After every row comes roughly how far along a hidden order it lies, from 0 to 30.
In the rows, 128 means zero.
[133 130 148 130 140 120 125 111 108 136  98 123 101 122 160 139 135  91
  91 140 127 148 182 125 135 109 115 175 110 120 140 123 123 210 115 178
 120 109 130 100 145 123 127 123 157 172 128 136 128 120  68 103 139 129
 111 154 123 121 121  50 114 145] -> 13
[ 99  73 115 141 133 115 118 134 120 116 128 125 120 109 147 184 132 118
  72 137 131 116 107 132 108  98 140 175 120 169 119 136 123 255 119 144
 153 133 121 129 156 118 134 131 134 182 108 124 125 122  93 101 128 115
 119 131 136 100 120 119 106 151] -> 19
[113  62 123 118 132 112 129 143 122 112 143 123 115 118 156 162 135 104
  75 127 126 138 110 146  97 132 137 186 134 170 112 132 116 230 121 110
 198 146 113 162 119 119 131 133 158 155 111 122 124  60  52 124 101 125
 130 118 140 107 132 185 116 136] -> 14
[107 100 104 120 122 128 122 139 131 121 128 126 123 100 131 169 134  83
  96 131 125  85 145 139 112 111 161 214 135 154 131 131 117 255 119 137
 163 132 115 131 141 122 132 135 153 161 115 127 126 122  87  84 133 107
 117 118 116 124 128 163  92 133] -> 23
[139 181 109 137 140 129 149 116 127 141 122 129 185 120 123 115 126 169
 144 145 139 101 147 112 154 100 103 153 127 119 155 141 127 183 125 141
 108 115 134  94 163 126 127 130  77 177 129 132 121 144 163 111 148 120
 130 149 119  97 116 128 119 114] -> 29
[161 151 154 131 142 107 115 115 120 136 106 121 106  99 145 109 127  78
 129 143 129 105 178 124 135 127 129 204 122 119 134 132 130 226 122 183
 132 121 128 104 147 126 127 133 121 148 145 148 128  49 132  98 152 129
 107 154 122 152 127  93 102 114] -> 15
[177 107 156 146 149 115 113 136 127 110 112 120 157 107 152  79 122 101
 135 138 133 143 130 128  96 145 115 183 143 127 137 139 148 122 124 147
 184 146 105 125 126 128 126 130 109 140 133 132 127 134 172 131 152 145
 136 129 129 159 135 188 104 105] -> 9
[141  98 117 111 131 114 132 147 135 115 142 125 146 102 135 133 132  82
  67 127 123 141 161 147 100 139 160 226 154 141 145 135 113 244 124 114
 215 156 112 148 108 118 128 133 116 135 125 135 124 133  69 113 124 114
 133 115 118 100 137 239  96 105] -> 26
[ 95 138 129 142  94 123 107 130 131 126 114 134 118 143 104 137 112 122
 236 122 124  97  94 113 138 113 134  92 105 143 102 136 159 143 124 128
  98 112 135 128 166 143 130 136 133  79 135 111 130 163 255 112 155 132
 115 126 140 158 127  26 137 145] -> 19
[129 128 149 123 146 116 143 111 117 143 149 130 119 132 140 122 133 202
 103 124 136 124 182 120 170 116  95  65  91 130 115 111 130  20 156  91
 130 136 138 143 119 119 135 131 105 245 130 149  97 169 194 147 103 113
 107 172 148  20 115 111 130 123] -> 12
[118 106 160 139 112 123 103 112 111 134  90 128  85 107 151 131 118  83
 141 132 123 190 200 110 122 108 124 169  91 141 124 125 148 170 122 167
  89 118 139 110 156 126 131 126  87 134 135 130 118 200 197 103 141 122
  93 174 142  78 120  10  99 139] -> 17
[118 121 117 146  96 123 112 141 137 120 122 133 165 116 125 119 108 134
 195 133 127  75 114 113 103 110 132 159 126 164 129 150 153 167 119 109
 122 127 122 134 164 136 128 133  68  87 129 102 125  99 255 123 141 130
 124 129 137  83 125  92 110 127] -> 28
[148 146 157 138 119 130 130 115 121 137 109 125  92 110 147 104 117  60
 167 138 125 112 179 116 130 127 120 170 109 145 115 145 144 164 116 158
 106 112 143 126 151 132 125 130 116  96 146 134 126  96 192 108 140 136
 106 155 138 142 129  40 112 130] -> 16
[145 102 167 142 122 118 119 130 129 116 142 125  95 129 138  97 115  95
 180 123 127 159 104 128 112 147 117 102 110 161  76 131 152  14 143 107
 173 145 131 168 127 133 131 136 114 120 144 132 123 152 229 144 127 138
 119 132 162 136 137 147 126 117] -> 8
[142 148 116  95 139 137 158 142 143 129 172 123  95 139 122 139 139 101
 111 115 126 133 120 156 123 158 153 160 158 136 110 128 101 187 119  96
 226 139 124 168  88 130 124 134 213 113 131 141 136 192  13 127 100 129
 139  94 118 187 145 254 147 118] -> 19
[138 116 144 161 147 137 113 122 123 120 110 116 118 128 135 132 131  81
 114 143 136 128  59 131 122 135 128 162 135 130 107 133 129 137 131 198
 184 133 124 109 146 126 131 130 154 135 133 124 134 222  87 119 157 147
 132 124 131 252 131 114 122 139] -> 9
[142 166 137 133 134 127 153 114 104 145 119 130 155 140 147 102 122 163
 192 132 133  97 166 111 164 107  83  87 107 134 130 138 141 132 115 116
  79 101 131 121 149 136 126 127 143 154 126 118 112 174 206 123 127 139
 116 156 134  75 118  41 143 142] -> 13
[121  99 128 133 133 134  84 146 131 104 111 128 146 133 116 128 127 140
 165 120 128 129  66 134 105 138 152 124 145 114 127 120 147 135 132 125
 170 134  98 121 123 135 130 134 184 119 115 111 129 137 180 121 156 140
 136  89 114 190 135 141 136 133] -> 8
[131 133 118 111 120 127 141 135 122 130 122 135 161 130 157 114 124 140
 152 125 121 126 196 126 112 112 105 146 136 142 156 136 126 222  95  52
 105 114 118 138 118 129 122 120 146 121 110 103 131  87 132 125 106 134
 124 135 123  32 125  86 130 141] -> 21
[109 126 119 136 129 125 137 143 143 118 158 127 143 151 110 136 122 170
 206 124 135  83  34 135 138 125 129  72 124 163  89 140 139 161 137  90
 167 132 115 164 146 140 132 146 191 142 125 121 131 121 210 119 129 137
 132 103 142 187 134 158 152 137] -> 8
[109  94 134 150 129 119  97 133 133 112 136 125 137 127 106 147 128 144
 156 127 136 106  33 129 131 124 141 116 115 139  96 121 148 123 156 149
 173 145 110 131 153 130 136 145 142 176 126 134 116 142 212 119 156 127
 125 114 140 213 129 171 126 131] -> 9
[139 131 156 106 157 126 130 112 112 143 122 129  88 135 136 123 141 160
  92 117 127   1 203 132 151 132 113 108 106  89 135  96 123  88 144 128
 129 125 124 122  95 122 130 125 177 206 122 149 116 236 105 128 118 120
 106 154 120  82 124 114 134 131] -> 7
[124  74 126 123 130 125 101 149 128 100 119 127 136 107 140 134 127  80
 110 126 124 136 135 137  84 129 149 205 144 142 141 128 134 255 117 126
 178 142 102 138 126 126 130 134 153 132 112 114 124  81 128 106 142 125
 128 108 123 131 134 148 104 126] -> 15
[167 113 145 121 162 123 156 126 113 127 137 124 153 137 169  99 133 175
 114 130 134 106 174 132 133 131  82 110 132 133 133 133 128 102 123  79
 152 131 111 149  98 126 127 124 172 193 114 127 129  92 111 151 105 140
 129 142 139  55 126 160 136 128] -> 5
[124 142 127 118 103 129 101 140 141 127 122 134 112 106  98 121 117  84
 187 119 120 111 143 129 117 134 167 203 129 127 134 130 143 185 133 127
 146 133 124 130 135 134 130 141 104  80 147 127 118 156 217  93 151 116
 113 119 118 154 137 140 103 108] -> 27
[125 100 110 162 140 125 146 130 126 118 143 121 174 107 134 153 127 156
  79 151 143  98  77 125 125 105 117 169 128 176 118 149 128 193 134 121
 180 149 126 132 170 116 134 133  52 211 120 134 120 102 140 123 132 119
 135 142 145  52 118 198 104 126] -> 23
[107 122 139 101 139 126 118 124 120 142 125 136 111 147 123 137 137 188
 154 109 129 101 166 126 161 117 122  68 101  98 132  97 134 128 140  95
  98 112 118 119 109 129 134 129 204 195 111 128 127 186 163 123 127 114
 108 143 120  81 121  64 145 138] -> 8
[105 129 131 150 115 124 127 120 127 134 115 124 100 111 126 161 125  82
 124 145 129 108 128 119 141 100 148 188 111 151 111 143 132 255 124 173
 127 124 141 111 176 125 131 137 111 129 139 142 129 102 155  87 149 118
 109 147 139 164 123  89 105 137] -> 24
[155  84 153 139 161 129 117 136 122 107 132 118 128 121 149 111 132 121
 101 129 135 129  98 142 100 149 115 150 134 143 110 126 136 126 140 124
 211 154 100 151 115 124 131 135 162 186 121 134 123 132 128 140 135 140
 132 122 139 163 136 224 119 119] -> 0
[ 89 135 124 131 124 123 142 131 128 127 123 131 120 176 128 147 127 161
 218 123 129  91  64 129 148 109 118  36 118 141  91 128 139 179 109 113
  94  87 123 139 143 149 127 130 255 113 107 101 141 107 140 118 128 152
 127 108 132 206 127   1 185 177] -> 2
[140 130 105 111 151 136 137 145 136 118 146 124 147 121 128 143 139 111
  71 128 130 132 100 150 109 147 151 199 165 117 146 124 102 231 139 131
 217 139 106 132 106 122 127 134 186 148 119 128 162 110  14 123 132 123
 147  97 103 194 137 250 123 111] -> 21
[111 140  88 137 124 114 157 136 136 127 159 127 183 121 124 153 129 176
 104 141 138 117  89 124 136  99 124 148 132 169 129 150 114 225 127 107
 159 136 127 142 162 123 133 135  81 184 117 129 123 182 134 112 121 110
 134 123 134  89 120 197 117 127] -> 30
[168 129 143 153 156 135 161 116 117 132 136 116 139 105 159 121 129 113
  70 153 141 112 144 123 132 123  98 195 123 165 119 148 121 155 130 154
 174 143 134 136 151 117 128 131  88 201 139 153 118 115 120 123 122 128
 122 154 147  98 123 192 100 114] -> 17
[151  81 164 148 134 131 122 130 113 115 120 121 113 107 173 108 120  87
 141 136 129 117 159 126  94 129 101 173 113 173 103 142 148 152 119 119
 142 138 119 154 141 127 129 132 126 140 128 123 114 143 195 125 130 140
 113 149 158  84 130 118 111 131] -> 4
[ 95 112 104 153 127 113 109 134 132 119 136 132 182 140 104 147 127 223
 165 130 138 129  34 122 145 105 131  66 124 134 122 127 141 110 145 118
 134 128 114 116 158 130 135 135 123 176 110 116 124 111 211 129 150 125
 137 118 129 143 120 131 143 145] -> 16
[132  98 171 133 135 115  70 127 116 118  94 134 125 130 125  98 117 145
 208 111 125 145 153 117 129 134 115  74 100  96 132 100 174  31 152 127
 106 129 108 111 120 135 133 134 149 142 124 117 117 182 255 131 160 134
 104 140 133 136 128  39 129 129] -> 0
[ 80 105 117 128 128 125 106 130 127 126 132 130 115 128 107 178 136 156
 144 122 131 136  86 130 155 104 154 112 105 128 114 113 134 217 145 150
 136 129 118 120 145 125 138 141 171 200 111 136 128 109 165  98 146 107
 113 124 125 170 122 101 125 147] -> 13
[114 132 114 117 148 119 159 120 117 139 140 130 137 147 138 141 137 202
 110 124 134 105 141 127 161 114 104  86 112 129 125 119 119 124 132  88
 127 120 126 142 121 125 132 129 166 235 109 136 130 153 119 131 106 121
 120 145 133  59 117 123 148 142] -> 13
[148 205 138  91 131 137 133 122 132 154 137 135 114 141 115  90 126 142
 192 114 124 240 189 125 162 137 123 113 119  93 139 121 132  97 135  97
 112 114 133 124 106 138 125 133 162 120 142 131 124  28 196 120 129 126
 116 135 112 124 131 123 139 108] -> 19
[120 116 142  96 140 135 139 125 114 137 126 129  86 125 161 132 138 107
 100 116 120 134 217 138 126 124 131 157 122 122 136 116 117 229 116 108
 130 117 118 139 102 124 128 126 206 169 114 124 119  83  73 115 110 121
 108 143 120  76 128  92 129 134] -> 10
[179 214 139 118 157 126 178 117 129 153 139 121 118 131 135  94 133 101
 138 137 135  52 155 130 157 139 110 165 128 120 124 139 116 162 126 142
 153 116 138 130 123 135 123 134 155 149 150 154 132 117  82 111 123 138
 123 141 120 168 133 181 133 108] -> 16
[150 164 118 120 157 119 150 123 123 142 144 131 184 138 132 104 129 210
 130 129 138 135 151 117 161 112  98  97 118 119 153 128 132 144 139  75
 117 130 122 119 126 124 131 132 103 216 120 135 125  77 216 122 121 112
 116 156 124  29 117 171 119 109] -> 20
[153 114 133 163 134 125 127 131 126 115 119 118 148 106 156 123 120  79
 118 153 143 160 108 124 106 121 119 214 133 165 117 154 135 210 116 162
 167 136 121 129 171 126 126 132 142 141 133 130 122 192 127 110 147 139
 130 135 136 164 129 157 101 120] -> 18
[158  82 154 137 160 134 129 123 108 115 112 121 141 118 181 120 135 127
  77 135 131  79 169 131 107 130  89 160 127 134 133 124 131 115 117 127
 160 129 108 132 114 119 127 118 141 189 109 126 126 228  93 142 117 136
 127 144 142  65 124 129 113 135] -> 4
[156 125 146 118 144 127 105 133 118 122  90 130 154 119 151  92 125 115
 169 124 123 132 204 125 113 126 116 159 131 111 162 120 150 227 115 118
  92 112 101 111 121 134 125 130 187 146 113 114 120 134 177 104 151 139
 114 134 110 106 129  73 118 130] -> 5
[155 124 129 114 147 110 141 132 133 126 165 126 150 130 127 109 133 163
 107 120 135   5 118 138 132 150 115 118 136 129 127 124 123  57 146  73
 207 153 115 157  98 125 131 134 122 174 126 139 120 165 135 153 105 121
 137 123 133  91 132 255 130 105] -> 16
[129 170 122 108 140 140 134 118 119 147 104 133 141 128 142 135 134 138
 125 129 126 116 210 124 149 109 117 151 122 109 165 123 121 220 110 130
  93  98 122  98 127 129 125 123 172 154 117 124 130 121 117 104 133 125
 115 148 105  94 120  52 129 134] -> 19
[139 164 122 140 121 118 147 119 129 140 129 125 141  93 133 119 122  90
 115 149 134 102 177 110 138 100 128 212 116 154 142 154 127 251 120 149
 112 125 141 113 168 123 129 135  50 161 140 143 124 141 173  90 142 109
 111 159 128  94 120 134  83 108] -> 30
[127 125 149 122 142 127 151 117 122 134 153 128 102 150 138 120 130 181
 158 119 133 146 104 126 154 130  99  43 102 144  86 118 135  15 144  94
 147 127 135 163 118 131 131 131 159 164 127 136 123 133 170 153 103 135
 120 145 153 111 124 118 159 141] -> 5
[ 93  76 140 152 128 121  71 126 119 116  99 131 143 127 113 142 126 175
 155 125 133 120  74 115 133 108 132  87 102 112 132 103 163 110 152 155
 113 131 110  94 150 127 138 134 143 184 114 120 118 136 252 120 170 123
 117 136 132 157 119  32 125 138] -> 7
[141 166 133 147 159 127 144 109 117 142 127 122 143 130 131 130 138 146
  92 146 144 109 128 120 165 112 101 124 113 116 126 129 120 137 139 172
 132 123 137 101 151 125 130 131 126 220 130 150 129 163 100 121 140 126
 120 154 128 140 117 132 127 131] -> 14
[117 113 121 125 120 131 127 145 138 116 152 133 149 150 113 121 121 190
 199 114 130 114  74 133 127 137 122  66 128 153 100 132 150  82 139 106
 170 133 115 171 119 138 132 138 177 134 122 109 129   1 214 140 121 133
 135 104 141 135 134 179 153 130] -> 12
[174 173 152 122 160 132 162 108 121 148 136 122 108 129 144  85 135 134
 112 133 135 125 176 126 158 143  96 143 114 105 121 127 121  35 138 135
 155 129 141 124 113 125 124 126 122 180 144 156 129 173 103 138 117 132
 121 160 129 113 128 155 138 110] -> 15
[151 126 158 106 150 131 130 121 121 134 122 123  65 120 132 117 142  80
  93 119 123 126 179 144 129 155 145 180 130  92 128 105 110 116 139 156
 185 134 120 129  89 123 128 130 185 143 133 152 127  17  53 121 130 128
 119 131 118 176 136 158 119 114] -> 10
